Stage of each row:
[-0.24 -0.63  4.40  0.00  3.21 -0.07  1.12  0.23  1.05  2.36  0.47  2.15
 -0.22  3.40 -0.25 -0.68  2.21 -7.33  1.77]
8
[-0.99  0.00  3.05 -0.20  1.90 -0.04  0.76 -0.18  3.09  3.51 -1.15 -0.38
 -0.23  2.03 -0.06  0.47  2.82 -4.49  2.88]
6
[-0.26 -1.25  4.00  0.44  1.38  0.58  1.24  0.93  1.70  2.04 -0.67  1.91
  0.42  0.95  0.63 -0.39  4.10 -6.60  2.96]
7
[ 0.38 -0.15  4.86  0.27  1.74  0.50  0.39  0.04  1.83  2.70 -0.45  2.39
 -0.12  1.37  1.08  3.67  2.44 -8.12  4.26]
9
[ 0.70 -1.13  5.60  0.97  1.27  0.42  0.69 -0.71  2.47  2.99 -0.85  1.83
  0.75  1.82  0.36  0.00  4.04 -7.37  3.22]
7
[-0.26 -0.46  3.28  0.07  0.45 -0.83  1.26 -1.25  1.60  1.65  0.04 -1.18
  1.31  2.01 -2.63 -3.38  5.22 -3.88  6.14]
2
[-0.68 -1.33  1.31  0.51  0.98  0.27  0.90 -1.81  2.00  2.10 -0.61 -0.43
  0.97  0.58 -3.14 -2.67  4.00 -4.40  3.89]
3
[-0.61 -0.94  3.17  0.13  1.70 -0.21  2.39 -1.22  2.53  1.96  0.08 -1.31
 -0.14  1.88 -1.11 -2.45  3.17 -5.65  1.97]
4
[ 0.54 -1.60  2.68  0.65  1.08  2.08  1.06 -2.10  2.22  2.04 -0.25 -1.67
  0.38  1.07 -3.19 -2.07  5.22 -6.42  3.63]
2
[ 1.00 -0.58  5.31  0.28  3.07  0.46  1.37  0.46  1.39  2.57 -0.48  2.88
  0.49  2.22  0.03  1.05  2.03 -7.40  2.84]
9
[ 0.49 -0.22  5.23  0.63  2.42  0.79  0.80 -0.99  2.04  2.61 -0.36  0.60
 -0.37  1.39 -0.87  0.66  2.64 -6.52  1.38]
7
[-1.42 -0.33  3.67 -0.99  1.18 -1.38  1.84 -0.25  0.86  1.61 -0.02  3.54
  1.13  2.57  2.37  1.30  1.16 -6.66  3.08]
9
[-1.59 -1.10  2.64  0.51  1.06  1.28  1.44 -1.41  2.52  2.46 -0.10 -0.79
 -0.18  1.89 -2.94 -3.83  5.05 -4.43  2.98]
2
[-0.83 -1.34  2.75  0.08  0.64  0.96  2.90 -1.68  1.77  1.94 -0.04 -1.92
  0.06  1.31 -2.24 -2.66  4.59 -4.17  2.67]
2
[ 0.58 -1.06  4.35 -0.07  2.14 -0.45 -0.80 -0.08  2.20  2.86 -0.71  0.94
  0.54  1.16  1.07  2.40  2.11 -6.53  2.48]
8
[-0.20  0.04  5.11 -0.28  1.15 -0.26  0.54  0.52  1.49  2.77 -0.27  2.29
  0.17  3.06  0.41  2.32  2.47 -8.18  2.39]
8
[-0.98 -0.04  3.30 -0.74  1.37  0.09  1.76 -0.90  2.14  2.69  0.03 -1.00
 -0.41  2.31 -2.19 -2.27  2.80 -4.98  3.09]
4
[-0.16  1.72  3.67  0.21 -0.87  0.91  1.16  0.61  1.10  1.18 -0.33  2.46
  1.76  1.83  1.53 -0.49  1.56 -7.66  1.97]
9
[-0.25  0.36  4.63 -0.04  1.77  0.78  2.15 -0.81  2.60  3.57  0.05  1.52
  2.52  1.48  1.35 -2.60  2.85 -6.60  2.05]
6
[-0.17  0.03  3.64  0.95  1.22  0.62  1.92 -1.05  1.71  1.73 -1.09  1.27
 -0.47  1.26  0.92 -3.34  2.84 -6.12  2.82]
6
[-0.06  0.00  3.52  0.74  1.88  0.03  0.94 -0.16  1.25  2.06 -0.32  0.88
  0.84  1.50 -1.11  0.22  2.69 -6.23  1.74]
7
[-0.11 -0.18  4.66 -0.24  1.37  0.60  2.01 -0.50  2.51  2.12  0.23  1.33
 -0.15  1.88  0.00 -1.18  2.20 -5.98  1.97]
7
[-2.36 -0.26  4.79  0.03  0.68  0.22  0.64 -0.73  1.75  1.84 -0.59  2.26
  0.27  0.83  1.40 -0.41  3.44 -6.73  2.11]
7
[-1.31 -1.20  2.95  0.29  0.24  0.13  2.41 -1.62  2.58  2.02  0.30 -2.72
  0.57  3.51 -3.51 -3.58  4.78 -3.52  2.92]
2
[-1.13  2.88  0.59 -0.65  0.29  0.62  1.21 -1.49  2.74  1.86  0.29 -1.75
 -0.27  0.98 -2.91 -2.38  3.77 -4.41  2.80]
2
[ 0.22 -2.28  1.97 -0.74  1.02  0.41 -0.34 -1.46  2.02  1.81  0.54 -3.70
  0.46  1.25 -3.96 -0.94  5.14 -2.95  3.65]
1

Stage of each row:
[ 1.75  0.52  1.98  1.16  0.17  1.31 -2.43  0.17  3.95 -0.56 -1.96  1.27
 -1.51  0.07  0.96 -0.15 -0.86  0.28 -0.50]
1
[ 4.07 -2.27 -3.81 -3.56  0.04 -2.63 -1.41  2.10 -2.82 -1.65 -0.57 -0.45
 -1.55  0.31 -0.31  2.35 -1.11 -0.31 -2.87]
0
[ 1.33 -1.41 -2.74 -0.04  0.26  0.37  0.62 -0.69 -2.15 -2.25 -0.97 -0.16
 -0.37 -0.11 -0.14 -0.86 -1.01 -0.38  0.26]
5
[ 2.10  0.41  1.52  2.96 -0.40  1.31 -1.63  1.43  2.12 -2.29 -1.63  1.03
 -0.19  0.09  0.19 -1.08  0.24  1.25 -0.82]
0
[ 1.30 -1.25 -1.51 -1.80 -0.10 -0.18 -1.29 -1.02 -1.15 -1.92 -1.92 -0.10
 -0.01 -0.09 -0.89  1.52  0.45 -0.98 -1.58]
1
